Here is a tiny trained network, its code and every weight. The questions are about switching its units off for an input and a class, where a switched-off unit gives its printed mean instead of its output.

import numpy as np


def w(rows, s, z=0):
    codes = np.array(rows[::2]) - 128.0
    scale = np.full(codes.shape[1], s)
    scale[-1] = z or s
    return codes * scale


def norm(h):
    return h / np.sqrt((h * h).mean(-1, keepdims=True) + 1e-5)


def f(y):
    return np.maximum(y, 0)


def log_softmax(a):
    a = a - a.max(-1, keepdims=True)
    return a - np.log(np.exp(a).sum(-1, keepdims=True))


def net(x, mask):
    res = np.array(x, float).reshape(1, 6) / 4 @ E
    u = 0
    for l in range(2):
        y = f(norm(res) @ A[l][:, :-1].T + A[l][:, -1])
        res = res + np.where(mask[u : u + 9], y, B[l][:, -1]) @ B[l][:, :-1]
        u += 9
    return log_softmax(norm(res)[-1] @ U[:, :-1].T + U[:, -1])


A, B = {}, {}
E = w([
[155,125,106],'x0',
[112,123,68],'x1',
[118,148,180],'x2',
[136,138,115],'x3',
[240,252,141],'x4',
[155,100,185],'x5',
],0.011)
A[0] = w([
[118,27,104,233],'0.n1',
[40,46,56,26],'0.n2',
[123,47,8,3],'0.n3',
[253,136,156,238],'0.n4',
[148,128,40,234],'0.n5',
[143,83,165,4],'0.n6',
[111,148,150,13],'0.n7',
[104,204,174,22],'0.n8',
[181,97,162,100],'0.n9',
],0.011,0.0024)
B[0] = w([
[3,120,51,238],'0.n1',
[12,136,120,254],'0.n2',
[101,127,139,210],'0.n3',
[95,197,75,227],'0.n4',
[207,134,68,204],'0.n5',
[123,136,94,144],'0.n6',
[61,192,123,131],'0.n7',
[176,190,134,164],'0.n8',
[75,115,112,153],'0.n9',
],0.0073,0.007)
A[1] = w([
[21,146,228,6],'1.n1',
[31,91,48,200],'1.n2',
[53,49,91,39],'1.n3',
[1,19,98,201],'1.n4',
[133,154,183,27],'1.n5',
[72,137,183,150],'1.n6',
[106,201,61,161],'1.n7',
[55,190,62,203],'1.n8',
[27,153,236,49],'1.n9',
],0.0075,0.0024)
B[1] = w([
[182,115,149,167],'1.n1',
[133,2,168,232],'1.n2',
[143,82,174,190],'1.n3',
[26,109,142,254],'1.n4',
[159,124,56,134],'1.n5',
[100,34,158,162],'1.n6',
[169,116,88,197],'1.n7',
[200,13,129,224],'1.n8',
[114,126,169,169],'1.n9',
],0.0066,0.0086)
U = w([
[53,125,96,252],'0',
[170,255,59,187],'1',
[128,129,167,185],'2',
[139,253,168,28],'3',
[91,109,114,79],'4',
[187,146,81,28],'5',
],0.0097,0.0024)

Each question gives the input, the list of numbers given to net, and the class t.
The units are the neurons (one row each of A and B). Each row of codes is followed by its name. A weight is (code - 128) times the scale printed after its matrix; where a second scale follows, it is the last column's (A, B and U).
mask holds one flag per neuron, layer by layer. A switched-off neuron (its flag False) gives its mean, the last column of its row in B, instead of its output. The means were averaged over made-up inputs and are rounded, as every weight is.
A unit's drop is (log p(t) with every unit on - log p(t) with that unit switched off) / (log p(t) with every unit on - log p(t) with every unit switched off).
k most important neurons: the k neurons with the biggest drops, biggest first
k most important neurons of layer l: the k neurons of layer l with the biggest drops, biggest first
drop when u is switched off: that unit's drop, to one decimal
input [1,-6,2,8,2,-1], class 3: most important neuron	[0.n1]
input [2,-3,-6,-3,1,-6], class 1: 3 most important neurons	[0.n5, 0.n1, 0.n2]
input [-5,8,-2,-1,3,7], class 5: 2 most important neurons of layer 1	[1.n8, 1.n4]
input [1,-6,5,-3,1,6], class 3: 2 most important neurons	[1.n2, 1.n8]
input [-6,2,8,-6,4,7], class 1: 2 most important neurons of layer 1	[1.n2, 1.n4]
input [-6,-8,-4,1,4,7], class 1: 2 most important neurons of layer 0	[0.n4, 0.n2]
input [-7,-1,-7,1,3,-6], class 1: 3 most important neurons of layer 0	[0.n1, 0.n2, 0.n5]
input [0,-2,4,2,1,8], class 3: 2 most important neurons of layer 1	[1.n2, 1.n8]
input [2,-4,7,1,1,-7], class 3: drop when 0.n1 is switched off	0.2
input [-1,2,0,1,2,-7], class 5: drop when 1.n2 is switched off	-0.1
input [0,-4,-2,6,5,7], class 1: drop when 0.n4 is switched off	0.2
